Here is a tiny trained network, its code and every weight. The questions are about switching its units off for an input and a class, where a switched-off unit gives its printed mean instead of its output.

import numpy as np


def w(rows, s, z=0):
    codes = np.array(rows[::2]) - 128.0
    scale = np.full(codes.shape[1], s)
    scale[-1] = z or s
    return codes * scale


def norm(h):
    return h / np.sqrt((h * h).mean(-1, keepdims=True) + 1e-5)


def f(y):
    return np.maximum(y, 0)


def log_softmax(a):
    a = a - a.max(-1, keepdims=True)
    return a - np.log(np.exp(a).sum(-1, keepdims=True))


def net(x, mask):
    res = np.array(x, float).reshape(1, 7) / 4 @ E
    u = 0
    for l in range(3):
        y = f(norm(res) @ A[l][:, :-1].T + A[l][:, -1])
        res = res + np.where(mask[u : u + 4], y, B[l][:, -1]) @ B[l][:, :-1]
        u += 4
    return log_softmax(norm(res)[-1] @ U[:, :-1].T + U[:, -1])


A, B = {}, {}
E = w([
[110,120,139,204,131,126,199],'x0',
[101,80,128,138,176,112,106],'x1',
[132,246,144,100,144,154,59],'x2',
[160,123,168,119,162,118,104],'x3',
[82,93,142,148,81,126,90],'x4',
[185,146,124,125,150,152,102],'x5',
[129,72,207,154,81,172,153],'x6',
],0.012)
A[0] = w([
[64,121,2,76,153,90,50,5],'0.n0',
[209,71,148,97,72,77,74,3],'0.n1',
[161,235,43,90,139,100,165,97],'0.n2',
[244,110,157,112,94,206,98,45],'0.n3',
],0.0085,0.0026)
B[0] = w([
[110,203,1,207,130,9,119,223],'0.n0',
[179,113,46,40,210,152,186,167],'0.n1',
[178,226,38,65,189,179,114,255],'0.n2',
[167,152,74,180,235,89,24,199],'0.n3',
],0.0073,0.0057)
A[1] = w([
[179,245,131,106,161,145,186,179],'1.n0',
[98,133,158,68,130,130,61,6],'1.n1',
[182,207,140,167,160,148,107,52],'1.n2',
[214,146,182,53,129,145,134,37],'1.n3',
],0.011,0.0023)
B[1] = w([
[110,111,52,232,153,145,21,254],'1.n0',
[126,138,119,63,89,166,182,151],'1.n1',
[136,153,138,127,109,171,75,214],'1.n2',
[98,203,135,202,190,88,3,165],'1.n3',
],0.012,0.0089)
A[2] = w([
[54,182,160,108,88,123,87,7],'2.n0',
[54,146,34,86,149,54,114,121],'2.n1',
[89,126,169,174,108,69,10,10],'2.n2',
[34,178,159,57,2,154,101,14],'2.n3',
],0.0097,0.002)
B[2] = w([
[119,96,100,80,102,123,221,163],'2.n0',
[157,148,224,113,75,248,47,253],'2.n1',
[38,38,104,154,214,192,2,226],'2.n2',
[203,109,249,121,165,190,188,172],'2.n3',
],0.0088,0.0068)
U = w([
[131,189,54,127,183,139,4,254],'0',
[137,47,184,135,112,132,254,2],'1',
],0.0095,0.0018)

Each question gives the input, the list of numbers given to net, and the class t.
The units are the neurons (one row each of A and B). Each row of codes is followed by its name. A weight is (code - 128) times the scale printed after its matrix; where a second scale follows, it is the last column's (A, B and U).
mask holds one flag per neuron, layer by layer. A switched-off neuron (its flag False) gives its mean, the last column of its row in B, instead of its output. The means were averaged over made-up inputs and are rounded, as every weight is.
A unit's drop is (log p(t) with every unit on - log p(t) with that unit switched off) / (log p(t) with every unit on - log p(t) with every unit switched off).
The circuit of an input: a set's keep is (log p(t) with only the set's units on - log p(t) with every unit switched off) / (log p(t) with every unit on - log p(t) with every unit switched off). Starting from all 12 units, units are removed one at a time, each time the one whose removal leaves the highest keep (on an exact tie, the one counted first), for as long as the keep stays at least 0.8.
units of the circuit, in order: the units of the circuit, biggest drop first
k most important neurons: the k neurons with the biggest drops, biggest first
top k neurons in layer l: the k neurons of layer l with the biggest drops, biggest first
drop when u is switched off: that unit's drop, to one decimal
input [-8,6,-6,-7,8,3,7], class 1: top neuron in layer 1 : [1.n0]
input [0,6,7,7,2,-5,7], class 1: units of the circuit, in order : [1.n0, 1.n1, 2.n3, 2.n0]
input [8,-6,-3,7,0,3,5], class 1: units of the circuit, in order : [0.n2, 1.n0]
input [-3,-4,4,6,8,-5,4], class 1: 4 most important neurons : [1.n1, 1.n0, 2.n3, 0.n2]
input [8,8,-2,3,-6,1,1], class 1: 2 most important neurons : [1.n0, 0.n2]
input [4,1,0,1,7,-8,-1], class 1: top 2 neurons in layer 1 : [1.n0, 1.n3]
input [8,2,-3,3,-3,6,2], class 1: 2 most important neurons : [0.n2, 1.n0]
input [4,-3,2,-6,8,5,-1], class 1: top 2 neurons in layer 1 : [1.n0, 1.n3]
input [0,0,-5,1,-8,-3,6], class 1: drop when 2.n2 is switched off : 0.0
input [4,-2,-4,-3,2,2,2], class 1: drop when 1.n0 is switched off : 0.1
input [0,6,7,4,6,-3,2], class 1: drop when 1.n0 is switched off : 0.3
